Below are the code and all the weights of a small trained network. Each question names an input and a class and asks about switching units off, where a switched-off unit gives its printed mean instead of its output.

import numpy as np


def w(rows, s, z=0):
    codes = np.array(rows[::2]) - 128.0
    scale = np.full(codes.shape[1], s)
    scale[-1] = z or s
    return codes * scale


def f(y):
    return y / 2 * (1 + np.tanh(0.7978845608 * (y + 0.044715 * y**3)))


def log_softmax(a):
    a = a - a.max(-1, keepdims=True)
    return a - np.log(np.exp(a).sum(-1, keepdims=True))


def net(x, mask):
    res = np.array(x, float).reshape(1, 8) / 4 @ E
    y = f(res @ A[0][:, :-1].T + A[0][:, -1])
    res = res + np.where(mask, y, B[0][:, -1]) @ B[0][:, :-1]
    return log_softmax(res[-1] @ U[:, :-1].T + U[:, -1])


A, B = {}, {}
E = w([
[89,81,116,97,102,84,85,126,194],'x0',
[159,119,125,195,35,115,104,59,141],'x1',
[137,218,135,176,154,147,156,176,186],'x2',
[106,225,200,210,111,224,110,191,72],'x3',
[200,127,136,143,130,244,102,99,176],'x4',
[81,138,151,130,90,126,2,119,82],'x5',
[134,183,171,87,61,242,152,54,84],'x6',
[214,152,67,147,205,201,118,127,120],'x7',
],0.0088)
A[0] = w([
[172,139,96,169,143,141,180,122,95,183],'N0',
[144,125,130,106,148,161,133,119,112,119],'N1',
[126,133,125,142,125,135,135,138,112,54],'N2',
[136,129,121,103,136,141,121,111,176,130],'N3',
[157,155,133,132,127,103,119,101,104,40],'N4',
[120,139,162,163,81,105,110,110,69,32],'N5',
[108,214,161,172,157,36,174,177,113,122],'N6',
[127,83,107,114,109,147,130,117,126,181],'N7',
[108,113,155,127,138,189,168,172,104,115],'N8',
[86,177,111,166,116,92,142,184,142,50],'N9',
[144,106,117,126,133,129,152,128,103,87],'N10',
[128,105,165,160,86,123,114,112,100,59],'N11',
[211,166,101,118,108,159,254,33,132,161],'N12',
[132,141,139,135,123,132,110,127,143,49],'N13',
[92,163,142,121,155,219,215,193,68,147],'N14',
[141,170,63,145,139,139,165,123,40,115],'N15',
[127,123,135,115,146,101,132,130,154,43],'N16',
[129,130,135,125,107,144,155,114,145,62],'N17',
[115,125,136,104,138,150,141,121,134,166],'N18',
[205,162,100,214,209,143,171,171,150,122],'N19',
[110,127,126,110,127,118,126,143,147,24],'N20',
[137,117,74,142,152,153,145,155,132,71],'N21',
[121,73,108,88,188,4,197,150,99,127],'N22',
[107,120,140,115,113,145,111,116,129,95],'N23',
[122,143,175,180,99,99,130,118,50,65],'N24',
[131,148,194,124,142,171,183,137,108,146],'N25',
[125,117,134,105,141,94,128,130,147,3],'N26',
[132,160,104,93,214,117,41,148,65,100],'N27',
[126,142,104,112,142,132,105,130,121,57],'N28',
[141,125,139,121,130,138,119,107,146,36],'N29',
],0.017,0.0044)
B[0] = w([
[127,99,117,130,117,126,85,137,140,190],'N0',
[91,136,162,112,101,110,119,155,148,158],'N1',
[125,144,95,97,127,113,132,127,96,132],'N2',
[146,134,115,139,142,133,100,156,133,153],'N3',
[112,115,140,118,125,140,119,133,120,132],'N4',
[130,133,143,149,93,101,103,114,82,172],'N5',
[132,212,140,123,150,138,196,146,157,215],'N6',
[124,133,137,137,159,123,93,139,123,158],'N7',
[102,164,157,115,119,149,120,135,158,182],'N8',
[119,155,158,117,131,128,196,143,137,174],'N9',
[109,117,133,117,104,112,107,142,134,136],'N10',
[129,145,120,132,102,148,117,91,129,159],'N11',
[106,111,159,97,215,106,87,227,143,240],'N12',
[102,124,130,136,114,148,131,117,170,132],'N13',
[108,192,154,134,134,204,111,163,136,249],'N14',
[121,107,150,133,115,77,60,125,121,181],'N15',
[126,105,97,110,132,144,139,123,132,144],'N16',
[131,144,122,116,139,112,115,144,124,139],'N17',
[119,119,150,172,144,114,105,143,156,146],'N18',
[178,181,36,161,96,117,83,143,154,255],'N19',
[135,98,136,141,142,128,141,126,145,134],'N20',
[142,141,101,126,95,134,103,107,97,162],'N21',
[132,5,110,133,95,94,152,92,154,252],'N22',
[152,134,108,148,128,148,117,116,148,146],'N23',
[143,167,101,146,103,61,81,104,113,179],'N24',
[144,131,114,105,163,200,129,135,121,196],'N25',
[122,91,117,125,133,120,150,165,112,147],'N26',
[146,188,139,119,206,117,115,132,77,200],'N27',
[139,115,130,119,138,141,131,145,97,133],'N28',
[110,151,90,112,107,128,137,153,111,133],'N29',
],0.03,0.02)
U = w([
[177,113,8,196,93,146,68,188,154,152],'0',
[177,94,49,142,189,123,148,146,70,50],'1',
[140,155,95,191,71,111,200,111,105,123],'2',
[124,221,121,164,173,195,53,218,70,238],'3',
[72,58,133,99,148,152,235,162,160,36],'4',
[113,6,78,127,124,78,68,133,74,106],'5',
[97,138,125,193,32,214,54,67,21,116],'6',
[107,100,54,67,77,223,193,125,2,2],'7',
],0.006,0.0034)

Each question gives the input, the list of numbers given to net, and the class t.
The units are the neurons (one row each of A and B). Each row of codes is followed by its name. A weight is (code - 128) times the scale printed after its matrix; where a second scale follows, it is the last column's (A, B and U).
mask holds one flag per neuron, in row order. A switched-off neuron (its flag False) gives its mean, the last column of its row in B, instead of its output. The means were averaged over made-up inputs and are rounded, as every weight is.
A unit's drop is (log p(t) with every unit on - log p(t) with that unit switched off) / (log p(t) with every unit on - log p(t) with every unit switched off).
The circuit of an input: a set's keep is (log p(t) with only the set's units on - log p(t) with every unit switched off) / (log p(t) with every unit on - log p(t) with every unit switched off). Starting from the 12 units with the biggest drops (on a tie, the unit counted first), units are removed one at a time, each time the one whose removal leaves the highest keep (on an exact tie, the one counted first), for as long as the keep stays at least 0.8.
circuit, biggest first: the units of the circuit, biggest drop first
k most important neurons: the k neurons with the biggest drops, biggest first
drop of u: that unit's drop, to one decimal
input [4,8,2,3,0,0,8,-6], class 6: circuit, biggest first	[N5; N11]
input [1,-2,-7,-8,5,6,1,0], class 5: circuit, biggest first	[N19; N14]
input [-5,4,8,-4,0,0,-5,-1], class 0: circuit, biggest first	[N19]
input [3,3,1,-4,7,4,2,-6], class 0: 4 most important neurons	[N14; N12; N27; N3]
input [3,-8,1,-7,5,-1,-1,3], class 5: circuit, biggest first	[N22; N14]
input [6,4,3,5,4,4,1,0], class 6: 2 most important neurons	[N12; N19]
input [6,-8,-3,6,1,-4,-8,3], class 0: 3 most important neurons	[N22; N19; N12]
input [6,-4,5,-5,-7,-7,-4,4], class 4: circuit, biggest first	[N6; N22]
input [4,8,8,3,0,2,3,-1], class 6: circuit, biggest first	[N12; N19; N27]
input [1,7,3,0,-4,4,2,8], class 0: 2 most important neurons	[N14; N22]
input [-8,4,4,-4,4,5,-3,-3], class 0: 3 most important neurons	[N14; N27; N22]
input [8,-1,-2,8,-8,4,-7,-1], class 2: 2 most important neurons	[N12; N24]
input [2,3,-2,7,-1,-3,-7,8], class 0: 2 most important neurons	[N19; N12]
input [1,-8,1,2,-4,2,-3,0], class 4: most important neuron	[N22]
input [4,5,5,-2,7,7,-1,-3], class 6: 2 most important neurons	[N12; N19]
input [-8,-5,-2,0,-5,-7,-8,8], class 0: 2 most important neurons	[N22; N19]
input [-6,-8,0,-6,4,-2,-4,4], class 0: drop of N19	1.4
input [3,1,-7,1,-4,-1,4,-1], class 6: drop of N12	0.5
input [-4,4,-7,-1,7,0,-3,-8], class 6: drop of N12	0.2
input [5,3,6,-5,2,1,-5,-5], class 4: most important neuron	[N19]
